Here is a tiny trained network, its code and every weight. The questions are about switching its units off for an input and a class, where a switched-off unit gives its printed mean instead of its output.

import numpy as np


def w(rows, s, z=0):
    codes = np.array(rows[::2]) - 128.0
    scale = np.full(codes.shape[1], s)
    scale[-1] = z or s
    return codes * scale


def f(y):
    return np.maximum(y, 0)


def log_softmax(a):
    a = a - a.max(-1, keepdims=True)
    return a - np.log(np.exp(a).sum(-1, keepdims=True))


def net(x, mask):
    res = np.array(x, float).reshape(1, 7) / 4 @ E
    y = f(res @ A[0][:, :-1].T + A[0][:, -1])
    res = res + np.where(mask, y, B[0][:, -1]) @ B[0][:, :-1]
    return log_softmax(res[-1] @ U[:, :-1].T + U[:, -1])


A, B = {}, {}
E = w([
[149,196,192,114,10,129],'x0',
[113,138,140,145,135,119],'x1',
[139,104,128,126,124,117],'x2',
[144,155,134,119,149,141],'x3',
[61,171,114,55,128,8],'x4',
[102,92,140,142,114,106],'x5',
[165,108,112,107,121,133],'x6',
],0.013)
A[0] = w([
[74,167,120,144,100,120,124],'neuron 1',
[73,131,96,2,101,17,218],'neuron 2',
[144,162,130,167,153,160,144],'neuron 3',
[144,130,146,139,97,202,202],'neuron 4',
[163,158,164,110,83,111,146],'neuron 5',
[80,108,95,103,197,73,195],'neuron 6',
[114,79,42,133,196,146,254],'neuron 7',
[129,157,71,149,211,206,193],'neuron 8',
[104,69,91,204,197,81,170],'neuron 9',
[153,147,110,124,151,97,117],'neuron 10',
[104,123,108,152,226,179,195],'neuron 11',
[137,129,204,165,105,118,195],'neuron 12',
[157,100,153,152,98,158,197],'neuron 13',
[138,113,103,186,104,190,238],'neuron 14',
],0.011,0.005)
B[0] = w([
[149,195,105,108,129,144,160],'neuron 1',
[209,207,91,144,127,109,255],'neuron 2',
[126,67,134,51,68,130,158],'neuron 3',
[108,127,215,120,101,121,184],'neuron 4',
[124,172,125,106,62,107,181],'neuron 5',
[175,159,38,187,163,180,206],'neuron 6',
[169,65,116,224,133,137,225],'neuron 7',
[136,73,108,152,102,123,200],'neuron 8',
[77,112,167,168,197,163,207],'neuron 9',
[157,92,71,137,192,86,145],'neuron 10',
[133,74,115,188,150,119,204],'neuron 11',
[81,124,185,87,80,112,174],'neuron 12',
[42,98,149,46,86,154,174],'neuron 13',
[2,79,223,159,106,137,192],'neuron 14',
],0.009,0.018)
U = w([
[84,2,141,175,158,98,255],'0',
[139,165,16,176,220,134,112],'1',
[59,112,217,13,99,129,34],'2',
[126,224,110,71,95,23,120],'3',
],0.0089,0.00086)

Each question gives the input, the list of numbers given to net, and the class t.
The units are the neurons (one row each of A and B). Each row of codes is followed by its name. A weight is (code - 128) times the scale printed after its matrix; where a second scale follows, it is the last column's (A, B and U).
mask holds one flag per neuron, in row order. A switched-off neuron (its flag False) gives its mean, the last column of its row in B, instead of its output. The means were averaged over made-up inputs and are rounded, as every weight is.
A unit's drop is (log p(t) with every unit on - log p(t) with that unit switched off) / (log p(t) with every unit on - log p(t) with every unit switched off).
The circuit of an input: a set's keep is (log p(t) with only the set's units on - log p(t) with every unit switched off) / (log p(t) with every unit on - log p(t) with every unit switched off). Starting from the 12 units with the biggest drops (on a tie, the unit counted first), units are removed one at a time, each time the one whose removal leaves the highest keep (on an exact tie, the one counted first), for as long as the keep stays at least 0.8.
circuit, biggest first: the units of the circuit, biggest drop first
k most important neurons: the k neurons with the biggest drops, biggest first
drop of u: that unit's drop, to one decimal
input [0,7,3,-5,1,0,-4], class 1: circuit, biggest first	(neuron 14; neuron 4)
input [1,0,-4,7,-5,0,-8], class 2: circuit, biggest first	(neuron 7; neuron 6)
input [-6,-3,2,-5,1,-4,-6], class 1: circuit, biggest first	(neuron 6)
input [1,-1,7,6,2,-7,-5], class 3: 3 most important neurons	(neuron 7; neuron 6; neuron 9)
input [1,8,2,-1,3,4,-8], class 3: 2 most important neurons	(neuron 7; neuron 11)
input [4,-2,-2,-5,1,5,0], class 3: 2 most important neurons	(neuron 14; neuron 9)
input [-8,-2,0,5,0,-6,2], class 0: 4 most important neurons	(neuron 2; neuron 8; neuron 7; neuron 11)
input [4,-5,-6,-4,1,-3,8], class 3: 2 most important neurons	(neuron 14; neuron 9)
input [1,-6,-7,-7,3,-1,-4], class 3: drop of neuron 7	0.4
input [1,2,-6,4,4,6,-3], class 3: drop of neuron 9	0.2
input [8,6,-8,-7,-1,-7,-1], class 2: drop of neuron 2	0.2
